Here is a tiny trained network, its code and every weight. The questions are about switching its units off for an input and a class, where a switched-off unit gives its printed mean instead of its output.

import numpy as np


def w(rows, s, z=0):
    codes = np.array(rows[::2]) - 128.0
    scale = np.full(codes.shape[1], s)
    scale[-1] = z or s
    return codes * scale


def f(y):
    return y / 2 * (1 + np.tanh(0.7978845608 * (y + 0.044715 * y**3)))


def log_softmax(a):
    a = a - a.max(-1, keepdims=True)
    return a - np.log(np.exp(a).sum(-1, keepdims=True))


def net(x, mask):
    res = np.array(x, float).reshape(1, 5) / 4 @ E
    y = f(res @ A[0][:, :-1].T + A[0][:, -1])
    res = res + np.where(mask, y, B[0][:, -1]) @ B[0][:, :-1]
    return log_softmax(res[-1] @ U[:, :-1].T + U[:, -1])


A, B = {}, {}
E = w([
[93,137,89,30,9,203,140],'x0',
[127,111,136,124,127,131,122],'x1',
[78,116,129,219,1,91,106],'x2',
[219,153,225,48,87,80,67],'x3',
[79,128,224,105,110,105,255],'x4',
],0.0086)
A[0] = w([
[120,136,59,102,111,135,77,60],'neuron 0',
[91,170,104,57,96,209,137,29],'neuron 1',
[132,135,143,204,204,2,134,11],'neuron 2',
[41,178,152,86,162,21,198,40],'neuron 3',
[140,95,60,67,68,119,176,39],'neuron 4',
[74,90,97,155,151,162,159,37],'neuron 5',
[168,129,209,93,102,49,75,47],'neuron 6',
[86,82,73,162,140,167,148,52],'neuron 7',
[162,132,111,79,196,161,161,63],'neuron 8',
[50,91,79,197,202,105,173,76],'neuron 9',
[135,132,120,187,63,95,123,50],'neuron 10',
[98,116,118,166,64,55,102,30],'neuron 11',
[134,94,171,110,118,127,209,103],'neuron 12',
[39,66,139,157,71,88,55,254],'neuron 13',
[58,151,84,141,123,237,165,118],'neuron 14',
[93,159,117,88,46,185,115,72],'neuron 15',
[108,136,204,171,91,112,237,89],'neuron 16',
[113,145,147,194,54,84,131,57],'neuron 17',
[153,156,71,186,166,107,18,43],'neuron 18',
],0.009,0.0072)
B[0] = w([
[107,58,114,146,122,91,68,149],'neuron 0',
[133,54,231,179,137,134,124,177],'neuron 1',
[101,39,255,205,121,84,178,213],'neuron 2',
[155,58,65,94,135,116,29,182],'neuron 3',
[178,52,196,212,109,101,135,155],'neuron 4',
[228,153,145,108,77,165,67,162],'neuron 5',
[216,217,100,173,5,135,117,199],'neuron 6',
[180,161,130,103,56,129,108,171],'neuron 7',
[194,145,144,119,212,239,190,181],'neuron 8',
[198,208,155,162,43,123,76,240],'neuron 9',
[224,103,91,87,182,245,151,151],'neuron 10',
[191,128,105,139,174,230,125,154],'neuron 11',
[131,91,41,67,123,115,40,182],'neuron 12',
[82,174,145,88,214,143,154,255],'neuron 13',
[148,170,180,106,90,110,103,215],'neuron 14',
[103,60,196,206,116,140,130,191],'neuron 15',
[98,85,79,41,125,126,26,223],'neuron 16',
[183,131,116,100,217,230,185,171],'neuron 17',
[62,57,102,85,111,114,35,198],'neuron 18',
],0.0085,0.0082)
U = w([
[119,39,237,193,130,96,144,100],'0',
[195,236,137,127,43,111,90,79],'1',
[98,40,19,84,134,103,50,94],'2',
[159,160,118,107,246,218,169,92],'3',
[89,175,144,104,152,92,117,249],'4',
[42,209,68,108,152,2,230,159],'5',
],0.0096,0.019)

Each question gives the input, the list of numbers given to net, and the class t.
The units are the neurons (one row each of A and B). Each row of codes is followed by its name. A weight is (code - 128) times the scale printed after its matrix; where a second scale follows, it is the last column's (A, B and U).
mask holds one flag per neuron, in row order. A switched-off neuron (its flag False) gives its mean, the last column of its row in B, instead of its output. The means were averaged over made-up inputs and are rounded, as every weight is.
A unit's drop is (log p(t) with every unit on - log p(t) with that unit switched off) / (log p(t) with every unit on - log p(t) with every unit switched off).
The circuit of an input: a set's keep is (log p(t) with only the set's units on - log p(t) with every unit switched off) / (log p(t) with every unit on - log p(t) with every unit switched off). Starting from the 12 units with the biggest drops (on a tie, the unit counted first), units are removed one at a time, each time the one whose removal leaves the highest keep (on an exact tie, the one counted first), for as long as the keep stays at least 0.8.
circuit, biggest first: the units of the circuit, biggest drop first
unit that matters most: the unit with the biggest drop
k most important neurons: the k neurons with the biggest drops, biggest first
drop of u: that unit's drop, to one decimal
input [1,2,7,-7,0], class 1: circuit, biggest first => [neuron 9]
input [-3,-4,7,-7,3], class 1: 3 most important neurons => [neuron 9; neuron 7; neuron 5]
input [6,-3,-6,2,8], class 2: circuit, biggest first => [neuron 12; neuron 3]
input [-2,-2,-6,7,2], class 1: 2 most important neurons => [neuron 6; neuron 13]
input [0,-7,8,1,-8], class 2: 2 most important neurons => [neuron 18; neuron 0]
input [3,-2,5,-1,-4], class 3: 2 most important neurons => [neuron 13; neuron 10]
input [-2,-3,4,5,-7], class 2: 2 most important neurons => [neuron 18; neuron 9]
input [-7,3,8,-6,1], class 3: 4 most important neurons => [neuron 17; neuron 13; neuron 10; neuron 11]
input [6,2,8,-8,4], class 1: 4 most important neurons => [neuron 14; neuron 7; neuron 9; neuron 5]
input [-8,-5,1,8,-3], class 0: 2 most important neurons => [neuron 2; neuron 9]
input [4,3,3,6,7], class 2: circuit, biggest first => [neuron 16; neuron 12]
input [5,5,-2,-7,2], class 1: circuit, biggest first => [neuron 14; neuron 5]
input [7,-6,4,3,5], class 0: 3 most important neurons => [neuron 15; neuron 4; neuron 1]
input [5,2,8,4,6], class 3: 2 most important neurons => [neuron 17; neuron 13]
input [7,4,-7,-8,-2], class 1: unit that matters most => neuron 14
input [-5,4,-2,-1,0], class 0: 2 most important neurons => [neuron 2; neuron 13]
input [7,-4,8,-4,6], class 3: circuit, biggest first => [neuron 17; neuron 10]
input [8,5,-8,-3,-3], class 0: circuit, biggest first => [neuron 1; neuron 4]
input [0,1,6,-4,4], class 3: 4 most important neurons => [neuron 17; neuron 13; neuron 10; neuron 11]
input [0,-5,5,4,-7], class 2: circuit, biggest first => [neuron 18]
input [-5,7,-7,8,-7], class 1: 3 most important neurons => [neuron 6; neuron 13; neuron 16]
input [-2,-2,-2,-7,-7], class 1: 2 most important neurons => [neuron 9; neuron 7]
input [8,-7,1,-6,3], class 0: 2 most important neurons => [neuron 1; neuron 15]
input [0,-5,-6,4,5], class 3: drop of neuron 13 => -0.3
input [4,8,-8,2,-6], class 3: drop of neuron 16 => 0.1
input [-5,-2,-1,2,-3], class 0: drop of neuron 4 => -0.1
input [7,1,2,6,6], class 0: circuit, biggest first => [neuron 15]
input [-4,-4,-7,3,5], class 3: drop of neuron 9 => 0.2
